Here is a tiny trained network, its code and every weight. The questions are about switching its units off for an input and a class, where a switched-off unit gives its printed mean instead of its output.

import numpy as np


def w(rows, s, z=0):
    codes = np.array(rows[::2]) - 128.0
    scale = np.full(codes.shape[1], s)
    scale[-1] = z or s
    return codes * scale


def norm(h):
    return h / np.sqrt((h * h).mean(-1, keepdims=True) + 1e-5)


def f(y):
    return np.maximum(y, 0)


def log_softmax(a):
    a = a - a.max(-1, keepdims=True)
    return a - np.log(np.exp(a).sum(-1, keepdims=True))


def net(x, mask):
    res = np.array(x, float).reshape(1, 8) / 4 @ E
    u = 0
    for l in range(3):
        y = f(norm(res) @ A[l][:, :-1].T + A[l][:, -1])
        res = res + np.where(mask[u : u + 12], y, B[l][:, -1]) @ B[l][:, :-1]
        u += 12
    return log_softmax(norm(res)[-1] @ U[:, :-1].T + U[:, -1])


A, B = {}, {}
E = w([
[109,121,128,114,122,137,117,127],'x0',
[46,193,210,137,149,133,145,50],'x1',
[137,138,101,143,140,106,185,139],'x2',
[118,120,112,119,129,109,157,128],'x3',
[122,72,156,104,255,184,163,84],'x4',
[133,134,123,131,134,122,143,133],'x5',
[93,130,98,123,127,145,146,141],'x6',
[31,113,168,199,154,55,158,241],'x7',
],0.0071)
A[0] = w([
[102,85,136,121,92,150,74,97,210],'L0N0',
[87,194,60,126,128,180,150,156,251],'L0N1',
[62,198,129,178,156,83,116,28,210],'L0N2',
[3,144,218,182,87,48,126,171,100],'L0N3',
[123,87,139,184,212,147,116,152,11],'L0N4',
[165,114,80,155,84,164,138,110,56],'L0N5',
[39,186,49,129,142,133,182,146,220],'L0N6',
[64,172,128,148,82,118,129,97,36],'L0N7',
[122,134,92,167,56,134,65,83,151],'L0N8',
[82,53,86,149,230,137,111,106,160],'L0N9',
[66,191,116,129,130,128,134,131,41],'L0N10',
[74,74,163,211,157,85,111,181,184],'L0N11',
],0.008,0.0021)
B[0] = w([
[213,156,73,198,169,109,220,167,171],'L0N0',
[191,103,156,134,110,109,54,66,171],'L0N1',
[106,196,225,67,68,249,160,73,219],'L0N2',
[164,164,196,221,136,88,113,100,255],'L0N3',
[128,128,121,42,229,104,94,155,175],'L0N4',
[179,133,196,47,119,105,128,125,162],'L0N5',
[193,149,226,112,135,153,125,214,189],'L0N6',
[177,175,84,143,80,110,212,75,168],'L0N7',
[114,141,132,56,97,84,180,134,186],'L0N8',
[227,152,123,69,199,124,65,101,208],'L0N9',
[125,165,77,223,198,112,84,75,156],'L0N10',
[46,179,22,148,254,151,53,225,227],'L0N11',
],0.0052,0.0078)
A[1] = w([
[110,140,186,148,181,76,89,203,208],'L1N0',
[76,125,134,214,67,114,110,217,203],'L1N1',
[190,103,169,109,28,138,179,128,138],'L1N2',
[87,159,178,131,128,144,118,79,209],'L1N3',
[80,53,90,141,166,128,154,168,43],'L1N4',
[147,189,135,110,180,177,175,215,252],'L1N5',
[139,126,69,167,92,93,99,155,95],'L1N6',
[117,141,25,151,116,90,129,134,39],'L1N7',
[102,93,126,158,182,83,70,217,72],'L1N8',
[98,77,151,125,255,121,78,77,73],'L1N9',
[146,84,133,136,237,222,143,126,141],'L1N10',
[124,116,173,181,154,195,185,23,172],'L1N11',
],0.0082,0.0025)
B[1] = w([
[53,93,96,190,69,101,93,157,255],'L1N0',
[190,66,70,242,44,205,104,10,205],'L1N1',
[99,110,109,85,155,208,127,200,214],'L1N2',
[92,137,207,191,169,117,212,141,215],'L1N3',
[123,2,76,52,160,144,107,212,151],'L1N4',
[112,119,124,116,55,101,22,45,253],'L1N5',
[125,66,111,119,97,161,87,144,165],'L1N6',
[83,121,94,105,17,150,165,254,146],'L1N7',
[145,9,60,82,83,178,19,81,224],'L1N8',
[128,186,88,55,19,82,173,183,230],'L1N9',
[68,34,115,192,204,190,236,132,250],'L1N10',
[153,58,118,67,63,50,123,173,232],'L1N11',
],0.0055,0.0068)
A[2] = w([
[53,126,119,121,214,119,97,184,70],'L2N0',
[115,119,144,138,155,156,119,123,254],'L2N1',
[142,189,212,59,116,111,161,87,167],'L2N2',
[167,207,135,52,103,86,110,168,96],'L2N3',
[142,124,154,107,114,187,164,62,71],'L2N4',
[172,82,145,61,183,187,175,72,91],'L2N5',
[236,110,16,122,165,180,129,255,165],'L2N6',
[61,82,188,144,182,115,101,217,113],'L2N7',
[55,143,159,199,164,113,147,108,193],'L2N8',
[128,136,98,129,104,129,199,96,25],'L2N9',
[128,171,195,121,106,153,168,79,149],'L2N10',
[195,175,148,64,78,164,112,188,35],'L2N11',
],0.0092,0.0023)
B[2] = w([
[89,148,112,63,123,181,157,158,169],'L2N0',
[145,77,157,93,141,125,198,85,160],'L2N1',
[117,130,58,123,130,178,89,179,202],'L2N2',
[123,184,106,97,97,173,143,137,162],'L2N3',
[96,59,145,145,129,158,116,166,183],'L2N4',
[136,128,174,254,123,104,135,138,218],'L2N5',
[189,131,151,106,163,61,94,73,247],'L2N6',
[94,184,121,45,142,126,197,158,174],'L2N7',
[137,144,161,89,162,35,203,60,172],'L2N8',
[88,168,137,140,161,209,103,139,144],'L2N9',
[104,116,85,146,122,146,79,159,191],'L2N10',
[110,195,121,68,108,100,196,119,181],'L2N11',
],0.01,0.011)
U = w([
[226,197,115,39,71,76,144,103,254],'0',
[235,73,197,185,215,90,132,25,120],'1',
[84,236,106,120,39,243,127,168,42],'2',
[99,55,218,227,152,233,190,168,70],'3',
[143,53,55,186,31,85,23,140,166],'4',
[114,47,57,43,231,71,78,167,80],'5',
[72,207,185,247,99,35,106,56,166],'6',
[20,164,167,72,179,94,229,130,134],'7',
],0.014,0.0019)

Each question gives the input, the list of numbers given to net, and the class t.
The units are the neurons (one row each of A and B). Each row of codes is followed by its name. A weight is (code - 128) times the scale printed after its matrix; where a second scale follows, it is the last column's (A, B and U).
mask holds one flag per neuron, layer by layer. A switched-off neuron (its flag False) gives its mean, the last column of its row in B, instead of its output. The means were averaged over made-up inputs and are rounded, as every weight is.
A unit's drop is (log p(t) with every unit on - log p(t) with that unit switched off) / (log p(t) with every unit on - log p(t) with every unit switched off).
The circuit of an input: a set's keep is (log p(t) with only the set's units on - log p(t) with every unit switched off) / (log p(t) with every unit on - log p(t) with every unit switched off). Starting from the 12 units with the biggest drops (on a tie, the unit counted first), units are removed one at a time, each time the one whose removal leaves the highest keep (on an exact tie, the one counted first), for as long as the keep stays at least 0.8.
units of the circuit, in order: the units of the circuit, biggest drop first
unit that matters most: the unit with the biggest drop
k most important neurons: the k neurons with the biggest drops, biggest first
top k neurons in layer l: the k neurons of layer l with the biggest drops, biggest first
drop when u is switched off: that unit's drop, to one decimal
input [-6,2,-7,-7,1,-4,-7,3], class 7: units of the circuit, in order -> L2N7
input [6,-1,-6,0,1,3,-8,-8], class 1: units of the circuit, in order -> L2N5, L1N5
input [-8,7,0,3,-7,4,-8,-1], class 2: 2 most important neurons -> L0N2, L2N2
input [-7,6,-4,0,1,6,-5,1], class 7: units of the circuit, in order -> L2N8, L2N6
input [0,1,7,0,6,6,-4,1], class 7: top 2 neurons in layer 2 -> L2N0, L2N7
input [-3,-1,-2,0,-5,7,2,0], class 0: 2 most important neurons -> L0N11, L0N2
input [5,3,-1,-6,1,-5,-6,8], class 7: 3 most important neurons -> L2N7, L0N11, L2N5
input [-1,0,0,7,-5,4,0,7], class 4: 2 most important neurons -> L1N8, L1N1
input [-8,-7,2,4,0,4,7,6], class 4: top 2 neurons in layer 2 -> L2N8, L2N11
input [-3,5,1,-7,1,-5,-3,7], class 7: top 3 neurons in layer 0 -> L0N11, L0N4, L0N2
input [-3,-5,-6,-3,-1,-8,-3,-4], class 0: 2 most important neurons -> L1N10, L2N11
input [-5,-4,-7,-2,1,0,-7,0], class 1: top 2 neurons in layer 0 -> L0N11, L0N0
input [7,0,5,3,-1,-7,7,-3], class 0: 4 most important neurons -> L0N2, L1N2, L0N1, L2N6
input [3,6,6,1,1,-3,-3,-4], class 3: top neuron in layer 2 -> L2N4
input [7,-8,8,2,2,0,5,-7], class 1: 2 most important neurons -> L1N9, L2N5
input [-8,-1,-8,3,3,8,-8,1], class 5: 2 most important neurons -> L0N2, L1N10
input [4,0,-3,3,3,7,-1,-5], class 1: top 2 neurons in layer 0 -> L0N2, L0N0
input [-8,-2,4,2,-3,4,-1,7], class 4: 2 most important neurons -> L1N1, L1N8
input [4,-6,-4,-3,7,7,-6,0], class 1: top 2 neurons in layer 0 -> L0N11, L0N9
input [-7,-6,-8,7,0,4,-1,-2], class 0: unit that matters most -> L1N10
input [6,-3,0,4,-3,-5,0,0], class 0: drop when L0N11 is switched off -> 0.6
input [-4,1,1,6,4,1,-3,-8], class 3: drop when L0N11 is switched off -> 0.1
input [-2,2,5,2,0,-5,-6,-6], class 2: drop when L1N10 is switched off -> 0.5
input [0,-1,-5,4,4,-7,0,-6], class 1: top 2 neurons in layer 0 -> L0N2, L0N0
input [6,-2,6,-1,-6,-8,2,0], class 0: drop when L0N11 is switched off -> 0.5
